Here is a tiny trained network, its code and every weight. The questions are about switching its units off for an input and a target symbol, where a switched-off unit gives its printed mean instead of its output.

import numpy as np


def w(rows, s, z=0):
    codes = np.array(rows[::2]) - 128.0
    scale = np.full(codes.shape[1], s)
    scale[-1] = z or s
    return codes * scale


def norm(h):
    return h / np.sqrt((h * h).mean(-1, keepdims=True) + 1e-5)


def f(y):
    return np.maximum(y, 0)


def softmax(a):
    e = np.exp(a - a.max(-1, keepdims=True))
    return e / e.sum(-1, keepdims=True)


def log_softmax(a):
    a = a - a.max(-1, keepdims=True)
    return a - np.log(np.exp(a).sum(-1, keepdims=True))


def net(x, mask):
    ids = ['ΘΣΨΩαβεζημξπτφ'.index(c) for c in x.split()]
    T = len(ids)
    res = E[ids] + P[:T]
    u = 0
    for l in range(3):
        q, k, v = (norm(res) @ M[l].T for M in (Q, K, V))
        z = softmax(np.where(np.tri(T) > 0, q @ k.T / 3**0.5, -1e9)) @ v
        res = res + np.where(mask[u], z, O[l][:, -1]) @ O[l][:, :-1]
        u += 1
        y = f(norm(res) @ A[l][:, :-1].T + A[l][:, -1])
        res = res + np.where(mask[u : u + 8], y, B[l][:, -1]) @ B[l][:, :-1]
        u += 8
    return log_softmax(norm(res)[-1] @ U[:, :-1].T + U[:, -1])


Q, K, V, O, A, B = {}, {}, {}, {}, {}, {}
E = w([
[92,139,162],'Θ',
[157,95,29],'Σ',
[133,125,192],'Ψ',
[129,140,184],'Ω',
[97,139,92],'α',
[91,147,96],'β',
[178,73,119],'ε',
[168,93,77],'ζ',
[142,151,124],'η',
[72,20,74],'μ',
[86,45,92],'ξ',
[94,149,87],'π',
[183,134,106],'τ',
[252,77,112],'φ',
],0.024)
P = w([
[121,167,139],'0',
[102,87,137],'1',
[124,98,119],'2',
[131,97,118],'3',
[141,146,69],'4',
[140,108,108],'5',
[122,115,1],'6',
[144,108,106],'7',
[142,119,100],'8',
[145,111,104],'9',
[143,112,102],'10',
[144,110,106],'11',
[141,110,105],'12',
[141,108,107],'13',
],0.014)
Q[0] = w([
[247,90,101],'0.h1',
[122,208,215],'0.h1',
[132,97,150],'0.h1',
],0.015)
K[0] = w([
[250,98,123],'0.h1',
[95,174,187],'0.h1',
[143,73,146],'0.h1',
],0.016)
V[0] = w([
[119,69,3],'0.h1',
[91,176,215],'0.h1',
[48,104,53],'0.h1',
],0.0049)
O[0] = w([
[2,187,107,235],'0.h1',
[215,56,114,2],'0.h1',
[66,113,76,103],'0.h1',
],0.0054,0.0034)
A[0] = w([
[156,162,115,132],'0.n1',
[125,104,8,65],'0.n2',
[200,116,151,139],'0.n3',
[104,51,126,86],'0.n4',
[94,75,141,4],'0.n5',
[106,82,152,36],'0.n6',
[183,40,94,88],'0.n7',
[143,191,123,92],'0.n8',
],0.014,0.0037)
B[0] = w([
[125,107,96,149],'0.n1',
[148,96,253,238],'0.n2',
[40,153,175,208],'0.n3',
[111,53,156,166],'0.n4',
[60,90,85,137],'0.n5',
[89,127,74,136],'0.n6',
[151,104,11,255],'0.n7',
[144,82,138,138],'0.n8',
],0.015,0.0098)
Q[1] = w([
[102,101,127],'1.h1',
[170,62,255],'1.h1',
[29,59,127],'1.h1',
],0.0084)
K[1] = w([
[116,136,122],'1.h1',
[160,118,29],'1.h1',
[1,127,78],'1.h1',
],0.0081)
V[1] = w([
[137,254,76],'1.h1',
[121,84,76],'1.h1',
[150,97,192],'1.h1',
],0.0084)
O[1] = w([
[129,249,114,2],'1.h1',
[129,77,55,184],'1.h1',
[117,111,185,147],'1.h1',
],0.011,0.007)
A[1] = w([
[145,220,120,5],'1.n1',
[131,154,201,139],'1.n2',
[106,102,237,29],'1.n3',
[148,114,149,144],'1.n4',
[111,247,137,151],'1.n5',
[185,168,62,131],'1.n6',
[53,115,129,121],'1.n7',
[119,137,137,189],'1.n8',
],0.011,0.0026)
B[1] = w([
[95,64,157,129],'1.n1',
[208,32,146,162],'1.n2',
[97,244,38,252],'1.n3',
[106,123,108,189],'1.n4',
[78,249,204,132],'1.n5',
[67,245,86,167],'1.n6',
[143,20,98,217],'1.n7',
[138,135,127,147],'1.n8',
],0.012,0.0037)
Q[2] = w([
[90,156,161],'2.h1',
[191,94,97],'2.h1',
[254,131,127],'2.h1',
],0.018)
K[2] = w([
[117,171,210],'2.h1',
[136,66,56],'2.h1',
[138,3,75],'2.h1',
],0.021)
V[2] = w([
[248,84,110],'2.h1',
[91,52,137],'2.h1',
[65,109,56],'2.h1',
],0.013)
O[2] = w([
[195,251,45,191],'2.h1',
[65,15,83,219],'2.h1',
[76,146,198,253],'2.h1',
],0.011,0.0065)
A[2] = w([
[84,113,52,152],'2.n1',
[102,101,165,216],'2.n2',
[55,129,131,97],'2.n3',
[193,138,6,127],'2.n4',
[181,179,134,253],'2.n5',
[122,79,121,199],'2.n6',
[160,162,179,99],'2.n7',
[97,127,84,158],'2.n8',
],0.018,0.0028)
B[2] = w([
[107,37,135,238],'2.n1',
[201,178,120,186],'2.n2',
[96,213,51,166],'2.n3',
[249,212,18,249],'2.n4',
[115,15,154,134],'2.n5',
[148,149,194,232],'2.n6',
[89,102,49,130],'2.n7',
[128,85,146,185],'2.n8',
],0.018,0.012)
U = w([
[60,229,84,235],'Θ',
[173,120,165,192],'Σ',
[81,166,206,188],'Ψ',
[91,164,186,211],'Ω',
[72,120,119,84],'α',
[153,174,186,132],'β',
[153,98,213,4],'ε',
[67,107,58,57],'ζ',
[172,123,204,60],'η',
[195,123,39,214],'μ',
[74,130,167,88],'ξ',
[166,100,154,160],'π',
[6,150,84,46],'τ',
[74,102,133,36],'φ',
],0.018,0.0033)

Each question gives the input, a string of symbols that net reads in full, and the target symbol t.
The units are the heads (3 rows each of Q, K, V and O) and the neurons (one row each of A and B). Each row of codes is followed by its name. A weight is (code - 128) times the scale printed after its matrix; where a second scale follows, it is the last column's (O, A, B and U).
mask holds one flag per unit, layer by layer, with each layer's heads first. A switched-off unit (its flag False) gives its mean, the last column of its rows in O or B, instead of its output. The means were averaged over made-up inputs and are rounded, as every weight is.
A unit's drop is (log p(t) with every unit on - log p(t) with that unit switched off) / (log p(t) with every unit on - log p(t) with every unit switched off).
The circuit of an input: a set's keep is (log p(t) with only the set's units on - log p(t) with every unit switched off) / (log p(t) with every unit on - log p(t) with every unit switched off). Starting from the 12 units with the biggest drops (on a tie, the unit counted first), units are removed one at a time, each time the one whose removal leaves the highest keep (on an exact tie, the one counted first), for as long as the keep stays at least 0.8.
units of the circuit, in order: the units of the circuit, biggest drop first
most important unit: the unit with the biggest drop
top k neurons: the k neurons with the biggest drops, biggest first
k most important neurons of layer l: the k neurons of layer l with the biggest drops, biggest first
drop when u is switched off: that unit's drop, to one decimal
input ε α Ψ μ φ η Ω φ τ τ Θ Ψ, target τ: top neuron => [0.n8]
input ε π φ Ω α ξ ζ φ ε α, target τ: top 4 neurons => [1.n3 2.n4 0.n7 2.n3]
input ε φ α, target τ: units of the circuit, in order => [2.n4 2.n3]
input ε φ Θ φ β, target τ: units of the circuit, in order => [0.n7 2.n4 2.n3]
input π φ φ β π, target Ψ: units of the circuit, in order => [0.n7 2.h1 1.n3 1.h1]
input ε ζ ζ ε π ζ ζ ζ ε π, target τ: top 2 neurons => [2.n4 0.n7]
input φ ε Ψ α φ φ ε φ φ Ω ζ β, target Θ: units of the circuit, in order => [0.n7 2.n3]
input φ τ Ω, target Θ: 3 most important neurons of layer 0 => [0.n2 0.n3 0.n7]
input φ φ β φ ζ α, target Θ: top 3 neurons => [0.n7 0.n2 1.n3]
input ε Θ φ φ π Ω, target τ: top 3 neurons => [0.n3 0.n2 2.n4]
input ε α π π, target τ: 4 most important neurons of layer 0 => [0.n7 0.n3 0.n2 0.n4]
input ε ε β, target τ: top 2 neurons => [2.n4 2.n3]
input β β φ Σ ζ ε μ φ Θ π π Ω, target Ψ: top 2 neurons => [0.n3 2.n4]
input φ ξ ε β β φ η ε τ Ψ, target Θ: 3 most important neurons of layer 1 => [1.n3 1.n7 1.n6]
input ε β φ φ π ε ε τ φ τ ξ φ ε Ψ, target τ: most important unit => 1.n3
input π ε ε Ω ξ φ Θ π ε φ φ α, target Ψ: top 4 neurons => [0.n7 2.n4 1.n3 0.n4]
input φ ε Ψ, target Θ: 2 most important neurons of layer 2 => [2.n3 2.n4]
input φ Θ β φ ε Ψ Ω ξ Ω α π, target Θ: top 4 neurons => [0.n7 0.n2 1.n3 0.n4]
input φ ε π ε ε ε ξ ξ φ π μ ε β, target Θ: top 4 neurons => [0.n7 0.n2 2.n3 0.n4]
input π ζ φ π Σ φ φ Θ τ β β, target Ψ: top neuron => [0.n7]
input π τ β, target Ψ: 3 most important neurons of layer 0 => [0.n7 0.n4 0.n8]
input φ φ β α Ω, target Θ: drop when 1.n3 is switched off => 0.6
input φ ξ ζ φ Ω Ω φ φ μ π, target Θ: drop when 2.h1 is switched off => 1.0
input π τ φ ε μ φ Σ Ω, target Ψ: drop when 1.h1 is switched off => 0.5
input φ ε ζ Ω ζ φ ζ η ζ ε α φ β α, target Θ: drop when 1.n3 is switched off => 0.5
